Here is a tiny trained network, its code and every weight. The questions are about switching its units off for an input and a class, where a switched-off unit gives its printed mean instead of its output.

import numpy as np


def w(rows, s, z=0):
    codes = np.array(rows[::2]) - 128.0
    scale = np.full(codes.shape[1], s)
    scale[-1] = z or s
    return codes * scale


def norm(h):
    return h / np.sqrt((h * h).mean(-1, keepdims=True) + 1e-5)


def f(y):
    return np.maximum(y, 0)


def log_softmax(a):
    a = a - a.max(-1, keepdims=True)
    return a - np.log(np.exp(a).sum(-1, keepdims=True))


def net(x, mask):
    res = np.array(x, float).reshape(1, 3) / 4 @ E
    u = 0
    for l in range(2):
        y = f(norm(res) @ A[l][:, :-1].T + A[l][:, -1])
        res = res + np.where(mask[u : u + 10], y, B[l][:, -1]) @ B[l][:, :-1]
        u += 10
    return log_softmax(norm(res)[-1] @ U[:, :-1].T + U[:, -1])


A, B = {}, {}
E = w([
[53,111,52,253,137,41],'x0',
[96,143,152,47,194,208],'x1',
[118,142,3,237,89,188],'x2',
],0.006)
A[0] = w([
[186,191,101,87,169,158,145],'0.n1',
[91,128,63,63,130,196,103],'0.n2',
[55,139,192,111,254,124,78],'0.n3',
[184,126,187,116,22,176,219],'0.n4',
[194,81,156,82,142,130,125],'0.n5',
[165,108,35,118,114,172,149],'0.n6',
[72,87,133,157,157,165,4],'0.n7',
[122,56,108,73,183,78,132],'0.n8',
[26,169,96,66,141,127,60],'0.n9',
[130,107,109,100,117,122,63],'0.n10',
],0.0077,0.0033)
B[0] = w([
[162,147,135,149,133,68,201],'0.n1',
[131,233,172,86,115,110,194],'0.n2',
[29,75,11,138,107,174,239],'0.n3',
[141,64,148,228,205,158,254],'0.n4',
[148,52,160,180,122,142,207],'0.n5',
[132,171,19,141,191,164,207],'0.n6',
[171,1,84,176,220,157,145],'0.n7',
[34,164,107,175,32,179,198],'0.n8',
[87,8,159,235,54,159,174],'0.n9',
[109,154,179,4,125,115,128],'0.n10',
],0.0055,0.005)
A[1] = w([
[84,130,224,78,85,134,143],'1.n1',
[158,134,110,79,168,189,190],'1.n2',
[151,255,93,115,155,178,74],'1.n3',
[221,90,225,152,148,128,45],'1.n4',
[33,120,82,122,62,85,114],'1.n5',
[117,68,91,133,252,241,107],'1.n6',
[106,91,143,107,72,12,252],'1.n7',
[174,73,126,181,44,158,24],'1.n8',
[190,112,28,218,156,137,163],'1.n9',
[78,145,17,130,116,182,182],'1.n10',
],0.0082,0.0016)
B[1] = w([
[93,113,99,185,152,182,165],'1.n1',
[155,193,120,170,147,78,168],'1.n2',
[135,128,61,150,72,2,166],'1.n3',
[9,105,65,120,77,51,185],'1.n4',
[224,141,131,117,91,35,214],'1.n5',
[198,165,132,130,141,178,246],'1.n6',
[188,219,55,97,143,93,188],'1.n7',
[139,63,117,87,71,161,169],'1.n8',
[73,92,219,64,188,207,255],'1.n9',
[114,97,199,90,89,108,233],'1.n10',
],0.0072,0.0083)
U = w([
[39,16,148,120,54,45,2],'0',
[115,112,190,112,178,206,152],'1',
[206,254,101,100,97,21,221],'2',
],0.0092,0.00057)

Each question gives the input, the list of numbers given to net, and the class t.
The units are the neurons (one row each of A and B). Each row of codes is followed by its name. A weight is (code - 128) times the scale printed after its matrix; where a second scale follows, it is the last column's (A, B and U).
mask holds one flag per neuron, layer by layer. A switched-off neuron (its flag False) gives its mean, the last column of its row in B, instead of its output. The means were averaged over made-up inputs and are rounded, as every weight is.
A unit's drop is (log p(t) with every unit on - log p(t) with that unit switched off) / (log p(t) with every unit on - log p(t) with every unit switched off).
The circuit of an input: a set's keep is (log p(t) with only the set's units on - log p(t) with every unit switched off) / (log p(t) with every unit on - log p(t) with every unit switched off). Starting from the 12 units with the biggest drops (on a tie, the unit counted first), units are removed one at a time, each time the one whose removal leaves the highest keep (on an exact tie, the one counted first), for as long as the keep stays at least 0.8.
units of the circuit, in order: the units of the circuit, biggest drop first
k most important neurons: the k neurons with the biggest drops, biggest first
top k neurons in layer l: the k neurons of layer l with the biggest drops, biggest first
input [2,-8,0], class 2: 3 most important neurons -> (1.n7; 0.n4; 0.n3)
input [7,5,3], class 1: units of the circuit, in order -> (1.n4; 1.n9)
input [-1,-4,4], class 1: units of the circuit, in order -> (1.n9)
input [-4,4,7], class 2: 2 most important neurons -> (1.n3; 0.n2)
input [3,8,-3], class 0: 2 most important neurons -> (0.n3; 1.n9)
input [1,3,-5], class 0: top 2 neurons in layer 0 -> (0.n3; 0.n8)
input [8,-3,-2], class 2: top 2 neurons in layer 0 -> (0.n4; 0.n3)
input [8,-2,-4], class 2: units of the circuit, in order -> (1.n7; 0.n4)
input [-2,1,6], class 2: 3 most important neurons -> (1.n3; 0.n2; 0.n3)
input [0,-5,4], class 1: 2 most important neurons -> (1.n9; 1.n4)
input [3,1,6], class 1: top 2 neurons in layer 0 -> (0.n8; 0.n6)
input [5,-5,-1], class 2: 2 most important neurons -> (1.n7; 0.n4)
input [4,7,-7], class 0: top 2 neurons in layer 1 -> (1.n9; 1.n5)
input [7,3,6], class 1: units of the circuit, in order -> (1.n9; 1.n4)
input [-5,-3,-1], class 0: top neuron in layer 1 -> (1.n4)
input [-4,-6,1], class 1: 2 most important neurons -> (0.n4; 1.n9)
input [-6,-1,-1], class 0: 2 most important neurons -> (1.n4; 1.n9)
input [-1,8,4], class 2: 2 most important neurons -> (0.n2; 1.n3)
input [3,8,-5], class 0: top 2 neurons in layer 1 -> (1.n9; 1.n5)
input [-4,8,5], class 2: top neuron in layer 0 -> (0.n2)
input [2,6,-3], class 0: top 2 neurons in layer 1 -> (1.n9; 1.n5)
